Below are the code and all the weights of a small trained network. Each question names an input and a target symbol and asks about switching units off, where a switched-off unit gives its printed mean instead of its output.

import numpy as np


def w(rows, s, z=0):
    codes = np.array(rows[::2]) - 128.0
    scale = np.full(codes.shape[1], s)
    scale[-1] = z or s
    return codes * scale


def f(y):
    return y / 2 * (1 + np.tanh(0.7978845608 * (y + 0.044715 * y**3)))


def softmax(a):
    e = np.exp(a - a.max(-1, keepdims=True))
    return e / e.sum(-1, keepdims=True)


def log_softmax(a):
    a = a - a.max(-1, keepdims=True)
    return a - np.log(np.exp(a).sum(-1, keepdims=True))


def net(x, mask):
    ids = ['ΓΔΘΣΦελξπτ'.index(c) for c in x.split()]
    T = len(ids)
    res = E[ids] + P[:T]
    u = 0
    for l in range(2):
        r = res
        for j in range(2):
            rows = slice(2 * j, 2 * j + 2)
            q, k, v = (r @ M[l][rows].T for M in (Q, K, V))
            z = softmax(np.where(np.tri(T) > 0, q @ k.T / 2**0.5, -1e9)) @ v
            o = O[l][rows]
            res = res + np.where(mask[u + j], z, o[:, -1]) @ o[:, :-1]
        u += 2
        y = f(res @ A[l][:, :-1].T + A[l][:, -1])
        res = res + np.where(mask[u : u + 8], y, B[l][:, -1]) @ B[l][:, :-1]
        u += 8
    return log_softmax(res[-1] @ U[:, :-1].T + U[:, -1])


Q, K, V, O, A, B = {}, {}, {}, {}, {}, {}
E = w([
[195,138,124,113],'Γ',
[194,183,122,130],'Δ',
[154,98,90,69],'Θ',
[140,149,121,115],'Σ',
[137,132,87,49],'Φ',
[116,67,128,8],'ε',
[75,51,165,135],'λ',
[111,17,84,99],'ξ',
[59,239,149,58],'π',
[51,115,146,161],'τ',
],0.016)
P = w([
[217,145,86,123],'0',
[195,136,91,103],'1',
[171,131,89,92],'2',
[140,132,90,94],'3',
[111,132,92,97],'4',
[82,134,91,103],'5',
[52,139,93,107],'6',
[27,140,93,115],'7',
[2,147,91,129],'8',
],0.016)
Q[0] = w([
[78,112,25,83],'L0H1',
[158,155,201,115],'L0H1',
[160,100,93,212],'L0H2',
[159,99,219,255],'L0H2',
],0.0088)
K[0] = w([
[70,120,171,109],'L0H1',
[152,101,106,101],'L0H1',
[180,127,91,202],'L0H2',
[253,156,118,137],'L0H2',
],0.013)
V[0] = w([
[169,87,84,122],'L0H1',
[51,79,105,140],'L0H1',
[63,108,83,192],'L0H2',
[255,172,100,186],'L0H2',
],0.0078)
O[0] = w([
[96,210,66,234,160],'L0H1',
[165,117,123,96,130],'L0H1',
[115,140,183,47,118],'L0H2',
[85,86,255,66,1],'L0H2',
],0.0087,0.0047)
A[0] = w([
[61,131,152,127,145],'L0N1',
[108,60,125,119,19],'L0N2',
[68,176,186,126,83],'L0N3',
[218,173,90,85,48],'L0N4',
[59,127,91,171,254],'L0N5',
[106,78,74,49,229],'L0N6',
[143,59,100,126,167],'L0N7',
[251,148,144,136,71],'L0N8',
],0.012,0.0045)
B[0] = w([
[162,187,143,92,130],'L0N1',
[181,67,24,37,123],'L0N2',
[169,83,9,65,125],'L0N3',
[143,142,26,144,195],'L0N4',
[118,179,226,132,225],'L0N5',
[115,147,127,191,252],'L0N6',
[83,121,134,104,157],'L0N7',
[155,54,69,147,145],'L0N8',
],0.012,0.011)
Q[1] = w([
[134,101,119,121],'L1H1',
[139,131,180,100],'L1H1',
[109,152,127,252],'L1H2',
[88,133,84,91],'L1H2',
],0.018)
K[1] = w([
[141,87,137,112],'L1H1',
[162,139,149,170],'L1H1',
[1,154,104,124],'L1H2',
[98,154,197,54],'L1H2',
],0.013)
V[1] = w([
[194,99,130,159],'L1H1',
[47,81,158,149],'L1H1',
[88,70,5,143],'L1H2',
[94,40,185,183],'L1H2',
],0.013)
O[1] = w([
[66,223,179,100,80],'L1H1',
[91,60,120,233,36],'L1H1',
[8,175,63,170,140],'L1H2',
[226,186,175,205,1],'L1H2',
],0.011,0.0077)
A[1] = w([
[166,167,159,147,118],'L1N1',
[59,68,229,171,158],'L1N2',
[186,174,27,98,70],'L1N3',
[163,74,43,164,123],'L1N4',
[125,226,131,255,97],'L1N5',
[175,38,59,76,7],'L1N6',
[112,101,106,44,73],'L1N7',
[53,154,114,185,164],'L1N8',
],0.0099,0.018)
B[1] = w([
[3,67,118,94,151],'L1N1',
[130,131,50,94,156],'L1N2',
[99,75,140,168,202],'L1N3',
[98,134,180,66,167],'L1N4',
[75,70,203,152,185],'L1N5',
[140,196,122,161,146],'L1N6',
[170,115,169,146,159],'L1N7',
[201,155,141,137,249],'L1N8',
],0.012,0.02)
U = w([
[108,117,182,100,60],'Γ',
[127,180,211,64,94],'Δ',
[196,160,146,157,168],'Θ',
[170,138,150,127,150],'Σ',
[217,172,51,158,165],'Φ',
[94,102,71,182,57],'ε',
[114,38,121,161,80],'λ',
[177,96,149,213,129],'ξ',
[80,57,54,90,73],'π',
[255,44,90,176,255],'τ',
],0.0099,0.0082)

Each question gives the input, a string of symbols that net reads in full, and the target symbol t.
The units are the heads (2 rows each of Q, K, V and O) and the neurons (one row each of A and B). Each row of codes is followed by its name. A weight is (code - 128) times the scale printed after its matrix; where a second scale follows, it is the last column's (O, A, B and U).
mask holds one flag per unit, layer by layer, with each layer's heads first. A switched-off unit (its flag False) gives its mean, the last column of its rows in O or B, instead of its output. The means were averaged over made-up inputs and are rounded, as every weight is.
A unit's drop is (log p(t) with every unit on - log p(t) with that unit switched off) / (log p(t) with every unit on - log p(t) with every unit switched off).
The circuit of an input: a set's keep is (log p(t) with only the set's units on - log p(t) with every unit switched off) / (log p(t) with every unit on - log p(t) with every unit switched off). Starting from the 12 units with the biggest drops (on a tie, the unit counted first), units are removed one at a time, each time the one whose removal leaves the highest keep (on an exact tie, the one counted first), for as long as the keep stays at least 0.8.
units of the circuit, in order: the units of the circuit, biggest drop first
top k neurons: the k neurons with the biggest drops, biggest first
k most important neurons of layer l: the k neurons of layer l with the biggest drops, biggest first
input ξ Φ π ξ Δ λ, target Δ: units of the circuit, in order => (L0N4, L1H1)
input τ Γ Δ Δ Φ Γ τ ξ τ, target ξ: 3 most important neurons of layer 0 => (L0N6, L0N7, L0N4)
input ε Γ Γ τ λ Θ ε Δ, target ε: top 4 neurons => (L0N7, L0N5, L1N5, L0N4)
input π Δ Δ Φ Γ ξ, target ξ: top 2 neurons => (L0N6, L1N5)
input Φ Σ λ τ Φ, target τ: top 4 neurons => (L0N5, L0N4, L1N3, L1N5)
input τ Φ π λ Φ τ π τ, target π: units of the circuit, in order => (L1H2)
input Σ Γ π ξ, target π: top 4 neurons => (L0N2, L0N6, L0N7, L1N4)
input λ τ π ε Γ Δ τ, target Δ: 3 most important neurons of layer 0 => (L0N5, L0N4, L0N3)
input Δ Δ τ, target Δ: 2 most important neurons of layer 1 => (L1N3, L1N1)
input ε Φ Δ Φ Γ ε Γ, target ε: top 2 neurons => (L1N5, L0N4)
input τ π τ Δ Δ Δ ξ Σ, target ξ: units of the circuit, in order => (L0N7, L1N5, L1H2, L1N8)
input Γ π ξ ε ε ξ Γ Γ, target ξ: units of the circuit, in order => (L1N5, L1H2, L0N7, L1N8)
input Φ Φ Δ π Θ ξ Δ, target ξ: units of the circuit, in order => (L0N7, L1N5, L1H2, L1N8)
input ε Δ τ ε Δ, target τ: top 3 neurons => (L0N4, L0N5, L0N8)
input τ ξ Σ, target ξ: 3 most important neurons of layer 1 => (L1N5, L1N2, L1N1)
input Γ ξ π ξ Φ Δ ε Θ, target ε: top 3 neurons => (L1N5, L0N4, L0N6)
input ξ π π τ Δ π, target τ: top neuron => (L0N4)
input τ λ τ ξ Δ Φ Δ, target Φ: top 2 neurons => (L0N2, L1N8)
input ξ Δ Γ λ ξ ξ ε λ, target ε: 4 most important neurons of layer 1 => (L1N5, L1N2, L1N8, L1N7)
input Φ Φ ξ Γ ξ ξ, target ξ: top 3 neurons => (L1N5, L1N8, L0N6)
input π Σ Δ τ Σ ξ Γ, target ξ: units of the circuit, in order => (L0N7, L1H2, L1N5, L1N8)
input ε τ ε Γ Δ τ Φ λ Γ, target λ: top 4 neurons => (L1N1, L1N8, L0N7, L0N6)
input π Δ Φ Δ, target Φ: top 3 neurons => (L1N8, L1N5, L0N7)
input Θ τ Δ τ Φ Θ, target τ: units of the circuit, in order => (L1H2, L0N4, L0N5)
input ξ ξ Φ λ Φ Φ, target λ: 4 most important neurons of layer 0 => (L0N4, L0N7, L0N6, L0N5)
input ε Δ Δ Δ ε Γ, target ε: units of the circuit, in order => (L0H2, L1H2)
input Φ Γ ξ Σ ε τ Φ τ ξ, target τ: top 3 neurons => (L0N2, L0N4, L0N5)
input Γ Δ Δ Φ, target Φ: units of the circuit, in order => (L1N5, L1N1)
input λ Δ Θ Φ, target Φ: top 2 neurons => (L1N8, L0N8)
